Each row is followed by its class.
[  3  11  15   1  -6  21 -39   3  -7  -4  47 -35 -18  23 -13  17  11 -15
  10 -10 -47  -5  14 -33 -26   9  35   2 -18  29  39 -11 -31  -6 -35   0] | K177
[-19  35 -12  17   5   8   6  27 -23 -19  15   3  24 -11  -7  29   2  49
   3 -17 -22   2 -53   2  10 -24  -3   4  48 -32 -49  -6  16 -15  42  29] | K902
[ -9  -8  43  46   4  77  -7  20 -52 -40 -34 -29 -28  30  24 -13  66 -14
 -38  19   8  48   7 -14 -19  58   9  35  -2  -1  -3  31  14  -3 -16   4] | K177
[-32   1  37   7 -11  24  45  -5 -37 -33  -4 -71 -14  53  -3  28  35 -31
  -8 -17  21  82 -15  -9   5  15 -22 -60  58 -20  21  14  32  -8 -46  79] | K902
[-10  22 -14  29   4  15  25  44 -42  -6   8  20  21   0   4  35 -26  39
  13 -12 -29 -18 -37  10  11 -15  -7  18  32 -26 -42 -16   4  -7  31  25] | K713
[   4  -23  -36  -56   20  -45   35  -37   16   35    9   10    1  -29
    5    1  -77   -5   70  -26   73   53    0    2  -52   47   27  -28
   67  -51   17   31 -101  -38   -1   10] | K821
[ -3  28 -43  28  24 -24 -32  14  49  15  42  28  18 -12  14   2  11 -23
  28   6  -3 -52 -33 -27  15  17 -15   6  -1 -37  86   0  13  35  33  26] | K358
[-11  25  20  41  17  88   0  26 -55 -29  -8 -52 -35  40  23   2  39  -7
 -40  18 -11  47  -3  -6 -11  50  16  32  -4  15  -4  37   3  -5  -9   3] | K177
[ -15   23  -24 -110   18   34    4    2   39    9    2   88   15   42
  -11  -46  -83  -82   -4    4   44   39    9   76   10   35   51  -11
  -47   45   18   12  -34  -53  -37  -87] | K10
[ -4  16  16  -7 -18   7 -38  18  22  -7  34  -5  -4  12 -46   5   5  -3
  -2  -6 -44 -33  11 -23 -33  -9  16  31 -28  34  22 -13  -9  -3 -30   5] | K10
[-11  35 -46  27  13 -29 -30  -3  43   4  39  32   6 -17   0  -4  -2 -16
  29   1   3 -46 -33 -21  13  -5 -33 -29   8 -33  62   0   6  56  38  15] | K902
[ -7   0  27   5 -11  68 -29  10 -36 -51  -7 -17 -18  21   0 -32  71 -24
 -33   8  26  67 -23  13 -13  54  -2   4 -11  13   9  30  21 -12  20  -7] | K140
[-13  32 -63  43  32 -15 -16  14  28   7  30  50   4  -4  20  -1 -11 -39
  33   4   1 -40 -22  -2  22   5 -36 -24  -8 -28  81  -9  -1  53  22  20] | K713
[ -4   6  18 -27 -12  16 -35  26 -26 -27   8  12  29  19   4   0 -26 -20
  39 -20 -10  -5  31  42  54 -15 -11 -14  -5 -15  30 -23 -21  44 -31   2] | K713
[  0  14  19  -9 -14   5 -35  18  25 -11  34   2  -2   9 -50   5   4  -9
   2  -7 -41 -32   6 -24 -34  -4  22  28 -34  31  25 -13 -12 -11 -31  -1] | K10
[  0   8  14 -12 -19  -9 -43   4  22  13  41 -20  -8  12 -25   1  14 -10
   1 -14 -24  -8  19 -26 -10  -2  14  -4 -20  26  26 -16 -30 -22 -44  15] | K518
[ -4  -6  36  -8  10   0 -43  13  -7 -12   1 -23  15 -12   3 -18 -10 -14
  35 -40  10  14  34  28  48 -13   1 -33   6 -23  12  -6 -30   6 -31  31] | K518
[   4  -16   72    0  -51    3   76   34  -51   31    3  -46   54   41
  -22  -10  -92   21   70   -5    4  -19  -78   20   16  -16   75  -25
   36  -21  -15   37  -38 -114  -35  -48] | K518
[ -8  17  10 -25  -7  25 -62  32 -20 -52  11 -34  34  -3 -16   8  15 -14
  32 -31  -1  11  15  20  34 -21   1 -11   7 -21   6  -7  -6  38  -9  17] | K902
[  3 -13  25 -18  -7  10 -68  -9 -19 -42  -5 -22  30 -13 -10 -18  14  -9
  32 -40   7  15   9  19  47 -19 -25 -25   4 -20  11 -31   8  27 -17  12] | K140
[-23  19  29  25   2  51   2  38 -25 -37 -31  11 -24  16  -2 -19  41 -22
 -54  19  16  23   6  15 -31  45   5  57 -22  16 -19  43  17  -6 -25 -12] | K10
[ -8  27 -19  14  14  15  21  44 -39  -9  14  35  22   3   3  32 -29  36
   7 -11 -27  -7 -44  15  18  -3  -5  10  25 -23 -35 -17   1 -10  37  20] | K713
[  7  20  14   0 -30  10 -27  22  19 -15  54 -22  17  17 -16  33  31  -5
   6  -4 -42 -26   1 -26 -14   4  48  36 -12   9  38  -5 -13 -14 -29   7] | K358
[  1  11  20   3  -9  24 -38   4  -9  -4  44 -41 -19  28  -9  13  10 -18
  12  -5 -48  -2  18 -31 -21   4  34   4 -23  25  35 -10 -25  -9 -50  -1] | K177
[ -5   1  20  31   0  78 -32  13 -43 -35 -18 -16 -36  23  19 -24  64 -17
 -40  19  29  20  -4  38 -14  41  23  28  22  -9  24  54   9   5  11 -40] | K821
[ -5 -23   4  11 -50 -18  61  57   7   0  31 -69  48  -5  -4  55  -4 -19
  72 -37  35  10  -6 -25 -22 -48  89 -42  77  -5  16  17   6 -51 -25  44] | K358
[  3  -8  16  26 -41  31  51 -10 -15  15  15 -54  24  39 -16  34 -26  -3
  54 -20 -30 -20  18  19  29 -59  42 -17  37  11   6  -1 -36  -7 -34  -3] | K713
[ -4  21  13  12  14  12  18  41 -19  -6  -1  15  17 -11 -21  10 -47  48
   1  -9 -36 -22 -47  -5 -17  -2   0  43  15 -19 -63  -6  16 -32  27  18] | K10
[ 18 -26  50  -5 -33  23  56  12 -37 -30   7 -25  13  41   8 -46  27  26
 -20  15  28  22 -43  22  28  19  55 -61  10 -17  52  37  83 -23  -1 -42] | K358
[-16  44 -57  22  22 -27 -46  -6  51   5  39  31   7 -15   2 -14  16 -22
  27   5   2 -38 -40 -14  18  -9 -47 -31   4 -28  89  -2  10  60  36  23] | K902
[-21 -15   8   7  12  -2  69 -40  11  36 -19  46   6   3  10  27 -60 -27
  18 -12  34  14  34  41  45 -13  68 -22  49 -21 -29  29 -63 -18 -16 -34] | K571
[-11   2  45  22   7  66 -10  18 -52 -41  -2 -32 -17  40  21 -11  71 -17
 -45  15  -5  55   0 -13  -6  55  15  28   5  10  27  38  -2  -1 -14  -3] | K177
[ -2  23  19  20  -3  42  17  31 -21 -48  14 -27   7  22   9   0 111   0
 -45  25  19  48 -21 -14 -10  67  28  62  -9  -2  24  65  -2 -14  11 -15] | K358
[ -3  28  28  29 -18  59  26  22 -19 -58 -11 -37   2  17   7   4  75   8
 -40  14   1  47 -28   5  -4  21   2  25  17   2  -8  43  12   5   3   9] | K902
[ -9  13  22   1  10  17  10  26 -33   5   6  -1  12   0 -13  33  -3  30
   9   2 -22   4 -46  -1   0  -5  -3  27  25 -32 -50  -3  16 -19  21  21] | K571
[ 13   8  16  -2 -36  13 -54   0   7  -3  40 -19 -19  12 -19  24  11  -8
  18  -8 -24 -31   9 -15 -38  -4  39  13   8   1  33  -4 -29 -18 -55 -18] | K821
[-13   0  26  12  21  57 -32  25 -39 -29  -9 -43 -16  22 -13 -24 103 -29
 -42   1  35  59   4  -3  -2  59  -1  26 -17  13   5  48  -6 -14  19   2] | K518
[ -9  21   8  23  22  27  10  25 -51   6  15 -26   0  10  11  24 -38  44
   9 -12 -44   2 -35 -13   3  -1   8  14  36 -18 -41  -7  -1 -25  19  22] | K177
[ 31 -22  34  -4 -29  15  -8 -36   8  42  14 -23   4 -10   3   5 -17  -9
  -2 -49  -7 -17   5  23 -16  14  26   0  64  -6  51  22 -61  20 -32  53] | K518
[  5   5  13 -10 -20  -7 -46  12  23  10  44 -21  -3   5 -27   8  16 -16
   8 -21 -16 -13  23 -28 -10  -2  22  -6 -15  25  24 -11 -33 -15 -32  11] | K518
[-10  31   1   8   5   8  12  37 -23  -3  23   1  36  -2  10  35   0  51
  -1 -10 -30  -8 -48   3  18  -4   9  47  45 -35 -26  -2  11 -26  27  37] | K358
[ 12  -7   6  -8 -35  27  51   4 -22  38  -3  30 -14  16 -16  31 -69 -48
  36  -9  13 -29  53  33 -29  21 105   4 -23  18 -41  47 -92 -29 -40 -81] | K713
[-18   4  53   6  -7  60   3  21 -35 -37  -7 -14 -20  38  -7  -3  73 -32
 -21  30  28  57  -1  17  -7  47  16  26 -18   1   3  45   1  -6  -5 -27] | K571
[  1   7   7  -3 -35  15 -48  -5   1 -14  42 -32  -3   9 -33  19  30 -19
   0 -18 -32  -4  -5 -25 -29  -3  17  10  -7  39  17 -15 -19 -12 -24   0] | K140
[-26  38 -61  17  37 -19 -42   2  38   4  28  36   8 -13   4 -11   2 -26
  25   4   3 -21 -37 -13  19  -4 -38 -31   5 -35  63  -3   9  41  44  29] | K902
[-14  25 -32   9  41 -23 -29  -8  38  22  30  32   1  -3   1  -6   5 -38
  34  19   8 -22 -35 -14  16  12 -48  -8 -12 -35  72  -2   7  45  26  11] | K571
[-21  33 -51  13  27 -21 -55  -1  39  -1  39  36  11 -11   5 -17  12 -29
  22   3   2 -29 -38 -12  22  -2 -36 -35  13 -33  91   1   9  61  47  26] | K902
[ -6   2  29  -5  -3  20 -71   4 -24 -31 -17 -45  -3  -3   1   0  19   4
  24 -20  -5  12  40  33  26 -38  -1  -4  18 -20  21 -14 -14  10 -73  13] | K821
[  3  11  16  -6 -10  16 -39   5  -7  -6  44 -40 -13  22 -13  23  12 -17
  10 -15 -43  -6  24 -34 -21   4  23   7 -13  30  31 -18 -27   4 -43   2] | K177
[-12  36 -48  27  17 -25 -37   1  46  -6  41  38  11 -11   5  -8   0 -31
  26   4   4 -42 -40 -22  17   5 -36 -29   3 -35  76  -1  10  56  37  13] | K902
[ 23  -8  59  65 -58  53  52 -12   4 -41 -39 -70 -27  12  17 -13 -13  33
   3  21 -21  29  -8 -11 -27  13 -21  10   6   6 -26   0  10  -6 -40  34] | K140
[-12   6  23   0 -18  36 -51   3 -27 -33 -20 -27  16   0 -12  -2  -3   5
  16 -34   2  25  13  43  51 -29   6 -22  12   9   5 -17 -17   3 -33  16] | K140
[ 17   2  82  -5 -42  23  86 -28  -9 -24  47  30   0  38  36   4 -55   1
  10 -15 -47  34 -26  71   1  29  35 -29  49 -14  62  14 -77 -18 -30  19] | K713
[  5  -1  36  20  -5  61 -12  25 -45 -40 -12 -60 -16  20   1 -17  70  11
 -12  26  11  43 -10   1 -19  21  33  23  12  -8  11  59  -6 -29  -9 -30] | K821
[-12  16 -23  16  39 -14 -40 -14  36  20  25  26   1  -3  -3  -7  13 -36
  28  14   1 -28 -31  -6  22   4 -45 -11  -5 -33  86  -6   7  53  28  21] | K571
[-23  31 -27 -21  24  10  17 -42  31  -3  52  26  11  13  51 -31  30 -44
  18  21  34  46 -28  34   1  33 -62  44  25 -43  19  21  -4  36  33 -20] | K571
[ -23  -16   17  -17  -37    5    2  -26  -36   26   10   58   -4   10
   16   17  -83  -16   13  -39   24  -27   95   47    6   11   90   33
   42    8  -58   13 -104    3  -29  -96] | K177
[ -1   7  11 -13 -37  19 -54  -1  -1 -16  41 -32   2  11 -34   9  36 -19
   5 -14 -27   2  -4 -16 -22  -6  16   9 -11  41  23 -11 -19 -11 -20  -7] | K140
[-11 -51  46 -34 -18 -26 -13  23 -25  -3 -34  26 -22 -15 -59 -18  15 -67
   5 -30  55 -10  44  19 -68  19  57 -19 -32  24   5  17   9 -27 -55 -44] | K10
[  8   7  39  27 -17  74 -25  13 -22 -54   0 -20 -26  18  24  -2  88 -16
 -26  15  18  41  -4   3 -37  49  12  47  17 -22  -7  43   7 -16 -17 -16] | K821
[ -1  24 -43  34  22 -19 -56  -6  35  20  32  27 -10 -12  20 -13  -9 -27
  39   8  16 -54 -44 -11  -3   8 -30 -19  26 -50  98   7   3  34   9   2] | K821
[ -8  12  11  12  16  -5   8  26 -25  18   7  -8  17 -13   2  10 -26  44
   9 -23 -13  -1 -37  -4  16  -8 -15   8  42 -31 -54  -8  -4 -35  25  41] | K518
[  8   2  46  50 -19  57  -4  24 -19 -26 -36 -36 -24   2   8 -13  82   7
 -34  10  25  35  19 -14 -18  44  -7  47 -17  -2 -50  40   4 -14 -24  13] | K518
[  6 -34  36 -11  18  24  54 -27 -12  31 -14 -84  21  10 -11 -25 -78  46
  35 -29 -43  25 -27  49  24 -36   0 -22  72   2  12 -13 -55 -37  37  67] | K518
[ -5  20 -11  -3 -20  11 -20  24  -2 -13  44  13   3  19 -21  31  21 -20
   9 -10 -31 -11  11  -6 -13  -6  28   2 -20  28  34 -18 -29  -3 -30  -2] | K713
[-18  28 -66  32  36 -12 -37  18  19  12  27  70   3   3  12 -12  -8 -40
  22  11   7 -41 -29  -3  26  16 -31 -32 -18 -28  96  -9   7  50  30  14] | K713
